Here is a tiny trained network, its code and every weight. The questions are about switching its units off for an input and a target symbol, where a switched-off unit gives its printed mean instead of its output.

import numpy as np


def w(rows, s, z=0):
    codes = np.array(rows[::2]) - 128.0
    scale = np.full(codes.shape[1], s)
    scale[-1] = z or s
    return codes * scale


def f(y):
    return y / 2 * (1 + np.tanh(0.7978845608 * (y + 0.044715 * y**3)))


def softmax(a):
    e = np.exp(a - a.max(-1, keepdims=True))
    return e / e.sum(-1, keepdims=True)


def log_softmax(a):
    a = a - a.max(-1, keepdims=True)
    return a - np.log(np.exp(a).sum(-1, keepdims=True))


def net(x, mask):
    ids = ['βγδζθλξστφψω'.index(c) for c in x.split()]
    T = len(ids)
    res = E[ids] + P[:T]
    u = 0
    for l in range(2):
        q, k, v = (res @ M[l].T for M in (Q, K, V))
        z = softmax(np.where(np.tri(T) > 0, q @ k.T / 2**0.5, -1e9)) @ v
        res = res + np.where(mask[u], z, O[l][:, -1]) @ O[l][:, :-1]
        u += 1
        y = f(res @ A[l][:, :-1].T + A[l][:, -1])
        res = res + np.where(mask[u : u + 4], y, B[l][:, -1]) @ B[l][:, :-1]
        u += 4
    return log_softmax(res[-1] @ U[:, :-1].T + U[:, -1])


Q, K, V, O, A, B = {}, {}, {}, {}, {}, {}
E = w([
[216,156,121,198,83,114,202,120,141,137],'β',
[152,153,134,209,232,142,133,44,126,46],'γ',
[187,50,148,65,156,187,172,117,207,41],'δ',
[85,107,99,194,133,221,189,193,74,162],'ζ',
[83,168,155,88,182,46,205,167,189,151],'θ',
[75,78,198,205,90,133,150,101,96,37],'λ',
[51,122,111,138,134,128,70,254,158,67],'ξ',
[184,218,97,131,79,153,28,195,188,161],'σ',
[91,183,207,64,74,195,144,66,98,116],'τ',
[218,87,231,78,135,138,69,166,184,170],'φ',
[144,179,93,88,76,56,129,146,66,26],'ψ',
[190,196,160,88,212,130,158,168,55,71],'ω',
],0.0087)
P = w([
[4,168,45,42,198,154,102,34,115,53],'0',
[209,144,228,141,117,170,171,232,139,91],'1',
[215,158,218,135,106,162,164,228,153,90],'2',
[208,152,214,143,114,163,165,224,150,80],'3',
[197,162,218,143,107,160,171,227,156,76],'4',
[189,167,221,136,105,160,166,232,155,75],'5',
[190,172,214,137,111,155,173,233,152,77],'6',
[190,176,221,134,100,164,169,229,162,65],'7',
[199,162,215,153,112,160,185,230,162,70],'8',
[193,174,222,141,112,152,169,227,162,60],'9',
],0.0039)
Q[0] = w([
[54,25,49,92,118,78,53,13,96,250],'L0H1',
[196,224,202,160,128,194,201,243,170,2],'L0H1',
],0.0069)
K[0] = w([
[240,130,253,246,68,93,231,240,143,120],'L0H1',
[28,133,6,25,191,151,37,20,104,137],'L0H1',
],0.006)
V[0] = w([
[133,207,74,118,56,75,38,241,131,179],'L0H1',
[209,55,209,73,77,246,76,161,254,177],'L0H1',
],0.0059)
O[0] = w([
[120,212,51,23,61,254,169,107,142,196,5],'L0H1',
[189,47,209,49,155,210,11,61,122,145,84],'L0H1',
],0.005,0.0022)
A[0] = w([
[199,253,129,123,203,144,159,90,79,105,254],'L0N1',
[45,159,111,127,56,169,175,128,55,92,233],'L0N2',
[162,112,174,229,146,29,95,160,117,122,138],'L0N3',
[74,119,150,139,189,35,222,166,224,91,169],'L0N4',
],0.0058,0.0028)
B[0] = w([
[186,253,134,115,193,152,162,111,122,110,236],'L0N1',
[31,190,106,156,19,178,163,130,77,121,181],'L0N2',
[110,149,159,169,143,3,84,116,119,167,229],'L0N3',
[126,63,141,116,164,62,207,140,226,121,253],'L0N4',
],0.0058,0.0046)
Q[1] = w([
[168,194,221,180,121,129,176,203,195,72],'L1H1',
[177,200,255,159,109,156,204,197,182,55],'L1H1',
],0.0072)
K[1] = w([
[29,135,1,86,159,141,111,65,139,120],'L1H1',
[42,132,7,45,187,135,84,51,153,98],'L1H1',
],0.0067)
V[1] = w([
[57,94,89,169,76,151,124,204,108,139],'L1H1',
[138,88,166,134,194,71,152,183,254,118],'L1H1',
],0.0073)
O[1] = w([
[114,175,131,225,200,179,81,206,254,119,50],'L1H1',
[103,71,35,79,163,160,88,144,39,205,254],'L1H1',
],0.0059,0.0025)
A[1] = w([
[192,127,93,160,103,91,130,35,93,222,255],'L1N1',
[107,136,21,188,155,141,216,189,203,95,53],'L1N2',
[126,205,223,181,111,187,140,132,253,115,10],'L1N3',
[84,101,102,217,214,63,89,181,132,121,118],'L1N4',
],0.0056,0.001)
B[1] = w([
[204,180,44,172,95,98,127,5,234,176,142],'L1N1',
[246,84,25,144,93,142,114,137,112,126,201],'L1N2',
[109,103,144,120,142,116,88,6,140,230,254],'L1N3',
[2,118,124,127,185,148,125,124,228,94,183],'L1N4',
],0.005,0.0081)
U = w([
[55,131,128,121,164,157,54,240,166,43,147],'β',
[66,86,249,211,67,96,134,81,115,44,108],'γ',
[106,109,51,148,149,233,199,184,63,238,164],'δ',
[159,176,101,97,24,42,162,189,86,6,144],'ζ',
[48,174,172,48,72,186,167,59,116,180,203],'θ',
[153,48,200,97,174,105,38,99,99,224,144],'λ',
[230,28,116,64,112,202,142,121,149,32,208],'ξ',
[53,127,120,55,144,56,213,92,156,236,16],'σ',
[109,138,110,200,221,152,75,27,148,95,59],'τ',
[199,146,59,199,36,78,181,62,135,177,1],'φ',
[185,200,167,109,198,154,171,221,71,79,134],'ψ',
[159,190,52,121,110,163,2,145,159,203,196],'ω',
],0.0061,0.0028)

Each question gives the input, a string of symbols that net reads in full, and the target symbol t.
The units are the heads (2 rows each of Q, K, V and O) and the neurons (one row each of A and B). Each row of codes is followed by its name. A weight is (code - 128) times the scale printed after its matrix; where a second scale follows, it is the last column's (O, A, B and U).
mask holds one flag per unit, layer by layer, with each layer's heads first. A switched-off unit (its flag False) gives its mean, the last column of its rows in O or B, instead of its output. The means were averaged over made-up inputs and are rounded, as every weight is.
A unit's drop is (log p(t) with every unit on - log p(t) with that unit switched off) / (log p(t) with every unit on - log p(t) with every unit switched off).
The circuit of an input: a set's keep is (log p(t) with only the set's units on - log p(t) with every unit switched off) / (log p(t) with every unit on - log p(t) with every unit switched off). Starting from all 10 units, units are removed one at a time, each time the one whose removal leaves the highest keep (on an exact tie, the one counted first), for as long as the keep stays at least 0.8.
units of the circuit, in order: the units of the circuit, biggest drop first
top k neurons: the k neurons with the biggest drops, biggest first
top k neurons in layer l: the k neurons of layer l with the biggest drops, biggest first
drop when u is switched off: that unit's drop, to one decimal
input γ δ τ γ, target σ: units of the circuit, in order : [L0H1, L1H1, L0N4, L0N3]
input δ δ β, target λ: units of the circuit, in order : [L0H1, L1H1]
input δ λ δ λ τ ζ ω δ τ θ, target λ: top neuron in layer 0 : [L0N2]
input δ ζ φ θ τ σ, target λ: units of the circuit, in order : [L0H1, L1H1]
input ω ω ψ φ φ τ ζ ω, target ζ: units of the circuit, in order : [L1N3, L0H1]
input ψ λ θ γ, target φ: top 2 neurons in layer 1 : [L1N2, L1N3]
input γ ψ σ ξ β σ ω τ ψ θ, target σ: units of the circuit, in order : [L0H1, L0N4, L1H1]
input ψ ω ξ θ, target φ: units of the circuit, in order : [L1N2, L0H1, L1H1, L0N2]
input γ τ ζ ω, target σ: units of the circuit, in order : [L0H1, L1H1, L0N4, L0N3]
input γ γ γ δ, target σ: units of the circuit, in order : [L0H1, L1H1, L0N4]
input σ θ ψ ω δ β, target θ: units of the circuit, in order : [L0H1, L0N4, L1N2]
input σ ψ σ ω, target θ: top 2 neurons : [L1N3, L0N4]
input λ θ ξ λ θ, target β: top 2 neurons : [L1N4, L1N3]
input γ σ θ θ, target σ: top 3 neurons : [L0N4, L0N3, L1N4]
input δ ω ω, target λ: top 2 neurons : [L0N2, L0N3]
input σ δ τ ζ, target θ: top 3 neurons : [L0N4, L0N2, L1N3]
input θ ψ δ ζ, target δ: units of the circuit, in order : [L1H1, L0N4, L0H1]
input τ δ σ γ ω τ, target γ: top neuron : [L0N2]
input σ ξ δ θ δ ψ, target θ: top 2 neurons in layer 0 : [L0N2, L0N4]
input λ ψ ξ ξ, target β: top neuron : [L1N4]
input ψ β δ, target φ: top 3 neurons in layer 1 : [L1N2, L1N3, L1N4]
input θ φ φ δ, target δ: drop when L0H1 is switched off : 0.3
